(in the rows, 100 means zero)
Each row of numbers belongs to one of the nodes below and depends on some of the facts about them. Some rows are named. Which node is each other row?

There are 3 kinds of fact about the nodes: bapubu, kiloru, zale.
bapubu: belongs to class; kiloru: is of sort; zale: refers to
[selu gogodrem viplil gopu zopu tulan ruflak deste padobrem retor fakelik bruplil] bapubu d
[fizu taflas trebri klolas bita memu pitretron] bapubu f
[guko flalas brotruno brake tragral stetir labrevus flogar trugrozel kodu filotron klevugam pluves sogo] bapubu c
[pludrul kluma sobra ridanen bofol brone grovi vudrato bota tramin vatelu getel fogrir plutrak flefu taplom traski] bapubu a
[trosel fusok loskik limal kloplel kledrus ziplo boplum gipa skastuk trolaba fimu] bapubu b
[selem grotru fleto skizur lipe zestir tredre brustafles gonin nogripur driskas] bapubu g
[stoken sinaplar drarel lete vemak dromo klugrek trugik trumil] bapubu e
{selu fizu fusok grotru sobra lete stetir tredre retor getel nogripur flefu skastuk memu} kiloru 429
{guko limal lipe grovi deste trugik bita} kiloru 366
{pludrul gogodrem zestir vudrato tulan flogar} kiloru 759
{trosel stoken kodu fogrir driskas} kiloru 380
{selem sinaplar drarel kledrus tragral ziplo fakelik taplom traski bruplil fimu} kiloru 974
{loskik viplil skizur taflas bofol gopu trumil} kiloru 415
{kloplel flalas ridanen vemak pitretron} kiloru 1
{fleto brake zopu vatelu} kiloru 184
{bota labrevus gipa pluves} kiloru 82
{tramin ruflak klolas klevugam} kiloru 800
{klugrek brustafles plutrak sogo} kiloru 842
selu zale klevugam
loskik zale fizu
grotru zale stoken
limal zale brotruno
viplil zale skastuk ziplo
flalas zale vatelu
brotruno zale limal
skizur zale klolas
kledrus zale loskik
ziplo zale viplil
bota zale trolaba
dromo zale pludrul
tredre zale labrevus
labrevus zale taplom
trugrozel zale fimu
deste zale ziplo fleto
trumil zale getel
fogrir zale selu kluma
flefu zale brake ruflak
klolas zale skizur
klevugam zale tulan
trolaba zale drarel
bruplil zale vemak
pluves zale fogrir

Named rows:
lipe: 106,100,101,94,97,88,101,105,100,100,93,101,93,90,108,102,97,108,94,102,97,105,90,97,92,113,93
fakelik: 75,102,97,102,106,109,88,103,102,104,93,103,99,107,115,93,75,88,96,103,101,99,88,101,99,102,85
filotron: 96,100,99,101,97,100,97,96,99,94,102,101,91,104,100,98,95,103,99,98,102,103,101,100,95,88,119
bruplil: 75,96,94,98,108,112,79,97,100,107,97,104,114,99,110,98,74,89,99,101,102,121,86,102,106,104,91
trugrozel: 95,94,91,97,95,106,82,95,99,98,106,103,103,95,90,100,95,103,100,95,101,126,100,102,99,95,122
fimu: 80,108,112,111,98,89,93,105,99,85,102,99,64,108,126,92,63,95,106,106,97,85,90,102,95,95,107
selu: 110,109,110,79,57,133,130,102,95,135,96,100,179,68,100,111,127,97,108,98,93,44,122,100,87,127,107
driskas: 97,98,107,103,97,96,100,98,102,98,102,100,100,100,94,89,81,93,112,104,100,105,92,99,111,94,90
gopu: 117,93,107,106,98,96,110,102,102,103,98,97,126,101,94,98,102,95,107,102,106,94,94,95,117,108,60
grovi: 110,100,92,91,118,99,104,100,94,109,86,103,89,81,106,96,104,107,89,101,103,97,90,103,92,108,78
gipa: 89,104,91,107,101,107,90,99,103,91,113,98,91,124,96,115,128,105,94,96,96,106,126,103,94,91,147
fleto: 73,98,94,111,130,71,85,112,100,76,92,97,76,107,126,91,82,84,107,115,93,79,87,96,118,80,77
trumil: 118,90,109,102,95,91,90,99,100,104,108,96,127,82,87,101,97,97,111,102,99,116,91,97,121,111,84
trosel: 97,97,113,107,90,90,98,99,104,91,108,101,95,99,97,92,72,97,117,100,97,100,91,100,108,97,105
guko: 107,98,98,95,96,88,96,105,97,96,95,100,91,84,111,100,93,108,96,102,98,103,89,96,90,108,101
plutrak: 97,102,100,97,127,96,100,101,94,109,95,97,97,88,105,97,112,94,98,103,106,87,96,106,111,101,63
ridanen: 121,96,83,103,110,114,119,84,103,108,96,105,99,114,72,99,138,108,90,87,105,106,117,100,96,75,117
pludrul: 96,108,99,102,125,101,112,99,96,101,92,100,67,103,109,91,97,92,92,101,106,73,99,104,101,86,77
bofol: 122,96,104,100,117,94,110,97,96,109,98,98,111,84,90,94,111,98,104,100,107,85,96,101,116,103,57

Name these rows:
No name comes twice in this set of rows, the named rows included.
113,94,118,106,89,86,108,106,106,99,105,96,124,104,89,100,97,97,115,110,96,104,94,94,115,113,74 => taflas
129,105,109,117,103,84,105,105,103,83,110,93,59,133,96,111,109,121,84,97,109,115,103,95,95,116,93 => skastuk
110,94,94,109,83,107,114,93,110,94,102,105,109,133,71,104,125,109,102,93,95,121,118,94,94,89,133 => pitretron
89,106,85,102,109,108,89,97,99,87,111,98,93,124,94,113,131,103,84,94,103,104,127,103,95,83,138 => labrevus
90,100,103,107,92,102,100,101,106,96,101,103,100,122,96,101,97,101,102,102,94,120,101,95,99,100,115 => trebri
119,87,82,87,121,107,88,95,96,117,99,102,124,75,78,116,148,108,90,93,103,133,105,104,107,110,88 => flefu
91,115,122,79,77,122,136,100,101,131,87,103,123,71,88,91,120,75,114,84,102,33,116,115,69,95,124 => kluma
99,100,90,98,119,108,104,93,96,108,95,104,82,101,93,94,113,99,92,92,104,101,102,106,97,85,99 => brone
97,99,91,103,99,113,103,96,102,100,95,103,102,119,97,99,105,95,94,95,104,106,101,97,97,93,103 => padobrem
90,101,77,96,128,122,88,91,98,111,105,102,100,114,84,113,154,98,79,89,104,125,122,109,102,87,121 => bota
116,97,102,102,92,95,107,107,102,98,98,98,117,112,92,114,128,109,97,104,91,112,110,93,99,116,100 => memu
125,104,93,97,123,97,124,103,95,100,88,97,82,100,100,103,139,109,84,101,106,75,111,100,96,98,76 => getel
77,110,106,104,132,95,102,105,94,103,94,98,67,98,122,87,80,84,100,111,109,61,88,107,108,90,60 => vatelu
117,93,116,110,94,81,102,103,102,92,110,95,105,94,92,101,91,101,112,103,99,101,94,96,115,109,87 => loskik

Now the same nodes, written a new way:
Named rows:
ziplo: 109,96,72,111,96,101,67,77,127,76,100,132,109,119,104,130,89,96,111,82,98,82,104,92,100,81,94,73,124,96,105,106,131,110,87,115,100,105,98,111,98,88,94,75,123,113,92
deste: 111,99,76,122,102,96,88,79,126,98,91,122,100,119,104,124,86,93,103,87,76,79,99,102,106,81,105,88,121,97,89,101,133,109,88,118,97,109,97,132,90,97,95,78,127,122,91
viplil: 122,106,87,126,104,88,100,109,119,76,90,118,117,117,100,114,98,93,105,98,64,90,105,123,91,85,123,76,119,87,92,100,131,104,119,105,107,129,90,144,85,101,106,68,123,114,90
boplum: 99,101,76,118,98,80,84,88,122,90,103,118,94,110,112,106,81,86,110,89,79,95,91,101,99,89,106,89,115,93,98,96,123,111,95,113,99,111,97,117,90,97,101,74,116,108,90
fusok: 94,98,68,118,98,79,81,71,126,90,105,118,85,110,116,112,74,85,112,86,93,95,90,86,102,88,97,91,113,100,98,99,122,112,80,117,98,99,101,111,94,99,96,77,115,110,88
gopu: 120,109,82,130,103,89,90,119,118,80,97,121,105,109,103,109,94,87,105,93,59,91,92,122,92,87,120,87,120,84,96,97,121,104,120,106,100,133,94,139,88,100,111,78,122,116,90
trugrozel: 91,104,76,121,99,78,68,87,114,82,108,126,88,104,111,110,79,89,111,91,75,100,87,110,103,85,103,93,113,94,86,99,127,112,81,118,92,112,94,125,87,91,101,86,124,115,84
kledrus: 111,102,70,113,97,106,44,86,129,87,100,133,92,108,104,123,79,90,105,75,87,81,86,101,108,84,87,96,136,97,101,100,123,109,82,120,94,109,96,110,94,84,100,84,125,113,99
flalas: 98,111,72,123,98,59,34,85,114,63,110,131,98,87,109,103,89,89,118,91,80,112,79,106,96,82,94,87,111,91,91,88,117,111,94,111,99,126,99,125,81,89,108,84,132,101,96
driskas: 95,103,84,127,97,92,99,93,119,91,105,121,91,113,106,105,82,83,111,90,76,97,103,112,98,90,112,93,120,91,98,103,121,104,92,112,97,109,98,120,96,97,103,76,113,106,89
vemak: 119,104,82,109,99,79,70,107,134,71,98,122,106,110,114,112,79,77,116,82,98,99,78,101,69,97,122,81,122,102,126,73,113,115,129,114,118,116,89,100,92,113,108,56,108,99,106
gogodrem: 102,103,70,122,106,57,75,80,125,78,100,113,97,102,120,109,84,80,113,89,81,107,80,99,91,87,112,85,102,97,99,84,122,114,106,112,105,113,99,127,81,108,100,67,120,107,89
trosel: 96,102,83,129,98,92,99,91,120,91,101,121,91,115,111,107,82,85,109,89,74,92,99,110,98,91,113,92,114,90,95,103,121,106,96,110,97,109,100,123,94,97,106,73,114,110,88
tramin: 98,100,76,118,97,74,81,83,126,94,113,119,94,108,114,107,81,86,115,98,90,97,83,89,96,87,94,84,109,102,97,87,127,119,87,119,100,104,93,108,86,105,97,79,120,107,90
labrevus: 103,107,76,127,103,90,46,72,127,73,107,120,85,87,115,100,77,84,118,90,84,111,81,102,95,87,111,91,119,103,106,98,130,110,76,123,101,105,100,129,95,109,111,57,116,95,84
sobra: 90,96,75,120,96,85,81,75,125,101,110,122,88,106,115,112,77,84,110,94,97,96,85,85,97,85,94,92,112,101,98,95,127,116,77,115,97,96,99,108,93,104,95,77,117,110,88
trebri: 96,102,81,123,96,84,86,94,123,94,115,114,99,107,109,108,88,77,113,92,89,96,94,102,96,84,104,94,119,97,99,94,122,109,90,116,97,104,99,114,91,94,102,76,123,109,91
guko: 101,100,78,119,97,99,90,96,124,95,106,125,92,115,106,115,77,95,107,87,80,85,95,99,103,86,98,86,118,95,95,102,125,111,88,116,94,108,96,113,99,96,102,82,115,107,94
brustafles: 90,106,86,128,99,70,115,95,117,94,108,109,96,113,113,92,83,80,118,98,68,101,98,117,92,95,119,93,112,94,87,94,119,109,96,113,100,112,94,127,87,103,104,73,114,103,87

Which node is each row?
No name comes twice in this set of rows, the named rows included.
90,94,72,113,98,80,95,63,131,77,105,119,100,117,116,119,82,92,113,93,97,98,105,84,96,88,106,71,107,101,101,104,133,112,86,114,105,93,101,111,98,102,93,67,113,105,82 => skastuk
130,101,73,112,105,117,54,101,137,102,87,127,88,114,107,129,71,77,104,68,95,71,75,92,97,92,101,102,142,104,115,81,118,116,108,123,98,109,94,108,99,97,98,70,115,125,112 => bruplil
95,99,70,113,98,73,83,79,124,84,114,119,87,105,112,107,77,87,114,93,85,98,90,87,98,91,97,79,106,101,96,92,123,118,86,120,98,106,96,107,92,105,100,81,115,106,88 => klevugam
100,99,66,119,104,66,80,83,124,72,105,108,98,99,122,106,87,82,110,96,86,111,87,86,87,89,112,75,93,93,104,94,126,113,112,107,105,113,101,121,88,113,104,66,116,106,82 => tulan
100,97,65,111,95,105,60,88,124,69,115,132,94,106,106,124,88,99,102,83,94,89,98,82,102,83,84,74,115,90,104,114,126,108,89,110,99,110,101,107,100,89,100,87,120,116,83 => fimu
107,107,73,113,101,64,55,88,120,61,106,123,112,99,114,110,87,82,117,87,86,104,86,105,88,87,106,76,114,91,104,88,119,110,112,112,105,120,95,116,87,95,105,66,125,104,96 => kloplel
75,99,63,107,96,72,88,108,114,95,128,116,87,110,119,114,78,69,113,90,93,106,79,86,102,88,87,98,104,94,96,85,116,118,99,114,90,107,95,92,86,87,99,100,118,121,83 => klolas
103,102,72,123,100,96,44,65,129,92,110,117,76,101,113,102,72,86,118,87,83,98,87,102,108,86,99,104,128,111,98,101,126,112,54,131,98,98,98,120,96,101,106,67,121,100,87 => tredre
120,99,75,121,98,126,42,90,137,79,121,126,89,97,106,114,89,97,104,91,95,92,93,85,95,80,92,79,127,101,116,112,132,110,75,121,102,108,97,108,106,110,110,73,120,102,88 => taplom
115,107,94,126,98,75,97,109,116,88,82,131,115,122,96,112,92,88,108,93,64,83,100,139,89,82,120,88,132,88,92,86,120,106,111,109,104,125,85,133,83,88,102,76,127,114,100 => trumil
92,94,82,118,99,95,114,107,118,89,96,127,88,122,111,115,81,83,105,93,83,96,100,110,88,90,118,86,111,88,103,102,122,111,107,107,100,109,91,113,96,102,104,79,107,116,82 => stoken

The same nodes again, as new rows of numbers:
Some nodes and their rows:
plutrak: 120,118,97,93,98,101,111,96,98,100,96,82,95,102,110,101,101,83,127,121,91,97,93,104,80,110,103,100,97,103,105,120,127,89,106,100,105,99,91
fogrir: 92,119,104,109,92,106,88,108,155,142,78,84,92,97,125,100,84,93,113,98,89,113,100,99,125,67,107,102,134,88,97,106,120,106,57,114,115,97,81
traski: 113,97,99,91,92,99,117,96,89,96,95,91,79,100,114,95,95,83,113,112,113,101,94,97,98,111,96,98,75,92,111,112,115,91,101,100,91,101,106
taplom: 115,98,97,83,89,109,120,98,97,94,101,83,82,94,106,100,101,84,118,109,123,98,93,90,105,121,88,97,81,92,104,111,114,86,106,102,90,107,104
fimu: 96,95,100,83,84,87,108,117,79,90,100,90,94,102,111,100,94,94,128,108,125,105,106,92,99,103,100,100,75,104,110,117,93,83,114,98,89,99,93
kodu: 102,124,90,103,111,124,104,92,99,120,95,69,110,103,89,112,93,96,108,116,96,142,97,108,103,75,103,118,122,103,105,109,104,89,90,118,106,91,83
filotron: 105,119,98,99,118,90,92,84,95,106,94,90,107,112,83,103,101,89,96,91,117,110,104,99,90,96,86,102,119,98,104,107,100,96,126,125,99,78,77
flogar: 108,106,86,96,102,126,111,95,89,107,99,70,102,90,94,108,104,98,106,116,109,145,101,106,119,83,106,117,106,97,111,106,93,95,86,113,101,90,95
flalas: 73,97,85,80,107,84,84,69,124,98,88,110,89,106,89,95,92,90,102,89,133,90,106,71,98,110,70,80,98,103,104,98,93,103,133,117,100,83,94
sogo: 110,116,81,88,106,106,103,92,105,100,99,72,95,90,88,106,103,89,126,125,105,110,100,106,83,107,92,107,105,108,108,119,110,98,120,117,106,93,86
trugrozel: 90,117,89,93,109,93,81,73,131,109,92,91,102,114,84,105,94,92,96,88,107,108,105,82,105,91,82,94,125,100,100,102,105,96,114,117,108,83,76
gopu: 131,126,109,102,110,119,102,82,98,122,101,85,111,114,110,101,110,87,101,93,100,113,102,103,93,87,104,108,124,95,116,111,102,87,81,109,97,95,79
drarel: 124,92,96,83,92,126,126,103,113,115,98,104,89,94,102,96,118,87,117,108,101,89,94,96,97,145,92,96,77,84,109,109,122,82,103,106,91,96,100
fizu: 88,91,108,85,98,112,108,103,84,131,105,101,107,117,84,100,99,98,94,91,130,106,102,103,100,112,86,96,93,97,105,105,91,72,115,118,91,82,80
bita: 115,83,92,80,85,123,118,103,93,110,102,93,104,89,102,91,122,97,120,113,105,118,108,100,106,126,97,103,78,94,117,115,94,87,93,101,91,95,97
brustafles: 112,126,90,94,104,76,107,112,89,79,95,69,90,92,92,110,92,87,134,121,104,108,94,103,92,96,95,103,102,110,107,117,112,103,119,112,104,102,90
nogripur: 92,113,93,97,101,76,110,102,60,88,96,99,92,109,91,113,86,92,97,90,135,117,95,88,110,84,90,97,92,100,104,102,99,86,120,118,88,88,97
skizur: 120,130,40,100,118,58,67,97,100,85,91,73,101,133,152,99,104,104,124,85,95,121,100,82,115,77,98,108,99,84,112,92,121,99,82,108,110,107,65
tredre: 84,107,93,91,96,77,95,98,117,92,88,100,86,104,100,111,81,94,93,89,129,109,97,67,130,87,73,94,109,100,96,87,106,88,112,111,96,93,84

Rows to name:
No name comes twice in this set of rows, the named rows included.
85,93,99,72,83,94,98,113,123,88,98,94,86,94,128,101,90,98,127,111,116,101,106,63,112,102,80,96,86,102,103,104,96,91,106,93,100,107,85 => kledrus
121,90,39,84,105,95,76,94,113,111,106,89,107,124,151,77,139,114,126,81,94,126,111,77,114,108,100,105,79,80,130,93,106,93,69,102,100,102,70 => klolas
110,94,102,93,107,96,103,92,101,119,99,128,89,113,98,90,104,83,94,77,113,72,96,90,83,137,82,80,83,82,106,109,123,86,123,118,87,73,94 => vemak
108,98,106,89,107,74,107,89,84,89,94,114,80,115,103,93,90,80,97,80,131,80,99,92,87,115,83,79,85,94,104,110,112,92,134,114,85,84,97 => ridanen
116,117,83,103,94,90,113,114,77,93,104,69,102,97,97,111,98,94,112,109,106,138,95,96,133,78,100,113,98,95,110,108,110,94,82,109,96,102,95 => zestir
112,127,95,106,102,96,109,122,94,112,97,66,97,106,96,120,87,95,111,110,98,137,94,107,115,71,104,113,115,101,103,109,112,86,85,114,102,99,76 => driskas
93,102,97,93,111,100,102,83,78,112,93,96,101,116,79,103,91,95,96,94,137,118,102,97,108,96,92,100,92,92,105,102,94,86,121,123,92,81,95 => stetir
84,103,99,98,97,92,94,83,120,121,87,110,89,115,124,102,84,89,91,87,111,100,97,67,118,98,87,90,92,84,103,93,118,89,99,107,94,92,92 => flefu
98,111,105,97,105,103,90,88,149,147,92,113,93,114,100,97,99,87,97,69,87,89,96,83,101,110,87,85,114,83,103,100,133,89,100,115,100,85,71 => dromo
107,96,103,100,103,111,111,100,90,136,96,118,93,115,100,102,105,90,87,80,112,101,93,101,106,119,96,89,88,83,103,103,118,80,99,118,87,79,89 => lete
124,117,104,106,101,139,113,112,109,162,94,87,104,111,96,109,100,92,107,100,77,118,91,120,108,95,108,109,115,81,105,107,133,77,72,114,105,86,74 => stoken

